Below are the code and all the weights of a small trained network. Each question names an input and a class and asks about switching units off, where a switched-off unit gives its printed mean instead of its output.

import numpy as np


def w(rows, s, z=0):
    codes = np.array(rows[::2]) - 128.0
    scale = np.full(codes.shape[1], s)
    scale[-1] = z or s
    return codes * scale


def norm(h):
    return h / np.sqrt((h * h).mean(-1, keepdims=True) + 1e-5)


def f(y):
    return y / 2 * (1 + np.tanh(0.7978845608 * (y + 0.044715 * y**3)))


def log_softmax(a):
    a = a - a.max(-1, keepdims=True)
    return a - np.log(np.exp(a).sum(-1, keepdims=True))


def net(x, mask):
    res = np.array(x, float).reshape(1, 4) / 4 @ E
    u = 0
    for l in range(4):
        y = f(norm(res) @ A[l][:, :-1].T + A[l][:, -1])
        res = res + np.where(mask[u : u + 6], y, B[l][:, -1]) @ B[l][:, :-1]
        u += 6
    return log_softmax(norm(res)[-1] @ U[:, :-1].T + U[:, -1])


A, B = {}, {}
E = w([
[113,133,110,121,181,90,137,58,88,166,88,95],'x0',
[141,86,189,145,228,173,140,129,92,157,187,128],'x1',
[215,101,58,131,96,175,186,164,90,198,56,160],'x2',
[127,63,2,109,127,82,195,122,207,140,222,71],'x3',
],0.0092)
A[0] = w([
[7,165,79,97,77,80,85,148,146,179,61,176,82],'0.n0',
[112,169,41,106,88,206,161,184,92,235,90,138,68],'0.n1',
[129,167,131,25,131,101,84,70,183,140,187,97,54],'0.n2',
[3,197,212,100,50,178,85,165,99,154,169,96,135],'0.n3',
[140,102,85,87,17,74,123,74,145,63,37,153,2],'0.n4',
[53,215,60,23,137,108,97,230,187,89,89,137,72],'0.n5',
],0.0063,0.0053)
B[0] = w([
[248,184,150,189,168,114,190,73,77,187,211,110,205],'0.n0',
[101,123,134,1,165,84,135,181,94,176,129,180,239],'0.n1',
[56,109,196,162,87,22,90,205,79,201,71,159,173],'0.n2',
[58,161,121,79,159,84,189,122,198,144,71,121,252],'0.n3',
[189,169,161,199,97,12,138,37,55,130,204,190,209],'0.n4',
[177,119,181,194,174,139,166,122,73,102,173,146,200],'0.n5',
],0.0082,0.0042)
A[1] = w([
[186,159,14,102,37,73,71,142,114,87,178,2,76],'1.n0',
[178,169,176,114,40,172,134,230,210,58,170,189,7],'1.n1',
[135,57,125,87,31,141,62,200,126,92,142,221,115],'1.n2',
[127,125,166,102,172,79,129,111,80,228,202,192,87],'1.n3',
[72,117,160,130,205,208,144,122,113,173,196,129,6],'1.n4',
[174,97,102,82,180,66,70,52,90,142,70,51,53],'1.n5',
],0.0063,0.0023)
B[1] = w([
[110,80,213,152,108,172,169,51,110,87,94,166,170],'1.n0',
[201,153,16,135,160,96,125,116,170,91,86,65,186],'1.n1',
[85,133,133,126,234,79,95,169,113,140,98,113,167],'1.n2',
[78,151,93,171,156,141,160,149,128,101,111,141,254],'1.n3',
[211,153,136,170,118,165,146,89,135,82,211,197,175],'1.n4',
[98,133,11,166,191,117,79,112,60,80,76,73,180],'1.n5',
],0.011,0.0054)
A[2] = w([
[138,255,173,125,82,160,84,138,86,184,83,162,4],'2.n0',
[101,84,137,86,108,132,179,167,223,121,119,44,252],'2.n1',
[210,146,100,157,189,172,116,123,141,43,201,170,164],'2.n2',
[126,115,147,141,186,233,146,148,111,148,203,103,99],'2.n3',
[141,143,81,102,127,159,136,123,139,173,143,159,39],'2.n4',
[84,14,110,146,113,117,193,113,127,140,174,120,85],'2.n5',
],0.0078,0.0029)
B[2] = w([
[146,33,148,108,59,199,150,75,224,53,155,87,203],'2.n0',
[147,193,130,75,223,91,122,198,207,145,18,149,194],'2.n1',
[169,194,93,230,146,114,224,132,103,124,115,118,253],'2.n2',
[125,108,146,84,2,83,116,58,67,122,201,44,183],'2.n3',
[83,61,255,168,150,95,88,168,123,93,202,167,132],'2.n4',
[164,172,249,127,18,242,29,105,114,74,10,74,204],'2.n5',
],0.0095,0.0055)
A[3] = w([
[30,152,148,155,147,73,82,139,179,95,199,32,1],'3.n0',
[143,84,83,91,88,149,141,156,90,233,98,172,18],'3.n1',
[98,80,136,97,165,255,56,66,137,59,41,60,225],'3.n2',
[113,170,144,99,52,32,95,117,163,139,97,206,147],'3.n3',
[31,75,84,158,128,135,29,149,33,200,87,145,165],'3.n4',
[185,38,91,149,104,198,150,187,52,240,150,125,161],'3.n5',
],0.0076,0.0037)
B[3] = w([
[148,42,156,88,130,137,95,163,95,143,144,193,169],'3.n0',
[68,7,180,75,162,141,58,144,114,87,165,177,158],'3.n1',
[172,136,102,118,91,164,146,174,201,144,119,102,255],'3.n2',
[121,117,125,165,124,142,124,114,39,158,169,199,174],'3.n3',
[113,142,126,166,191,42,144,163,131,152,94,100,182],'3.n4',
[94,158,169,134,123,96,117,93,130,95,151,164,190],'3.n5',
],0.016,0.0076)
U = w([
[212,132,178,203,100,126,164,29,37,76,207,193,152],'0',
[215,79,164,82,74,214,107,105,231,85,53,76,109],'1',
[68,39,209,43,200,79,45,180,104,131,143,239,135],'2',
[177,192,46,180,229,51,134,150,136,89,49,81,188],'3',
[111,203,134,170,160,103,209,180,110,192,94,121,189],'4',
[20,156,44,28,81,169,107,115,95,197,203,73,2],'5',
[21,140,34,60,90,186,109,104,119,218,216,104,2],'6',
[78,158,10,7,88,165,101,112,104,235,254,102,2],'7',
],0.012,0.008)

Each question gives the input, the list of numbers given to net, and the class t.
The units are the neurons (one row each of A and B). Each row of codes is followed by its name. A weight is (code - 128) times the scale printed after its matrix; where a second scale follows, it is the last column's (A, B and U).
mask holds one flag per neuron, layer by layer. A switched-off neuron (its flag False) gives its mean, the last column of its row in B, instead of its output. The means were averaged over made-up inputs and are rounded, as every weight is.
A unit's drop is (log p(t) with every unit on - log p(t) with that unit switched off) / (log p(t) with every unit on - log p(t) with every unit switched off).
The circuit of an input: a set's keep is (log p(t) with only the set's units on - log p(t) with every unit switched off) / (log p(t) with every unit on - log p(t) with every unit switched off). Starting from the 12 units with the biggest drops (on a tie, the unit counted first), units are removed one at a time, each time the one whose removal leaves the highest keep (on an exact tie, the one counted first), for as long as the keep stays at least 0.8.
circuit, biggest first: the units of the circuit, biggest drop first
unit that matters most: the unit with the biggest drop
k most important neurons: the k neurons with the biggest drops, biggest first
top k neurons in layer l: the k neurons of layer l with the biggest drops, biggest first
input [0,-7,-2,7], class 0: unit that matters most	0.n4
input [-6,6,7,6], class 2: circuit, biggest first	(0.n1 3.n1)
input [2,6,-4,-7], class 1: circuit, biggest first	(2.n0 3.n2)
input [-6,-2,4,-4], class 3: 2 most important neurons	(1.n1 1.n2)
input [8,6,0,-6], class 3: circuit, biggest first	(1.n5 3.n3)
input [-8,-6,4,-6], class 3: top 2 neurons in layer 1	(1.n1 1.n2)
input [-8,-1,5,-7], class 3: 3 most important neurons	(1.n1 1.n2 2.n5)
input [-2,-2,-8,6], class 2: 4 most important neurons	(0.n2 3.n3 3.n0 2.n0)
input [-8,-6,8,3], class 2: 2 most important neurons	(0.n1 3.n1)
input [-7,-7,3,3], class 0: top 2 neurons in layer 1	(1.n0 1.n5)
input [2,-3,3,3], class 4: top 2 neurons in layer 2	(2.n0 2.n3)
input [-5,-6,7,5], class 2: 3 most important neurons	(0.n1 3.n1 1.n4)
input [2,-7,-7,2], class 0: 2 most important neurons	(0.n0 0.n4)
input [-4,-7,-6,-2], class 0: unit that matters most	0.n0
input [-6,5,-2,1], class 3: 3 most important neurons	(1.n1 0.n0 0.n5)
input [0,2,-8,6], class 2: 2 most important neurons	(0.n2 3.n0)
input [1,-6,-3,-6], class 0: 2 most important neurons	(0.n4 0.n0)
input [7,8,3,7], class 0: 3 most important neurons	(1.n4 0.n3 2.n3)
input [2,-1,-6,6], class 1: 2 most important neurons	(2.n5 3.n2)
input [-6,-1,6,0], class 2: top neuron in layer 1	(1.n5)
input [-2,3,8,8], class 1: top 2 neurons in layer 0	(0.n2 0.n0)
input [-3,7,8,2], class 2: top 2 neurons in layer 0	(0.n1 0.n0)
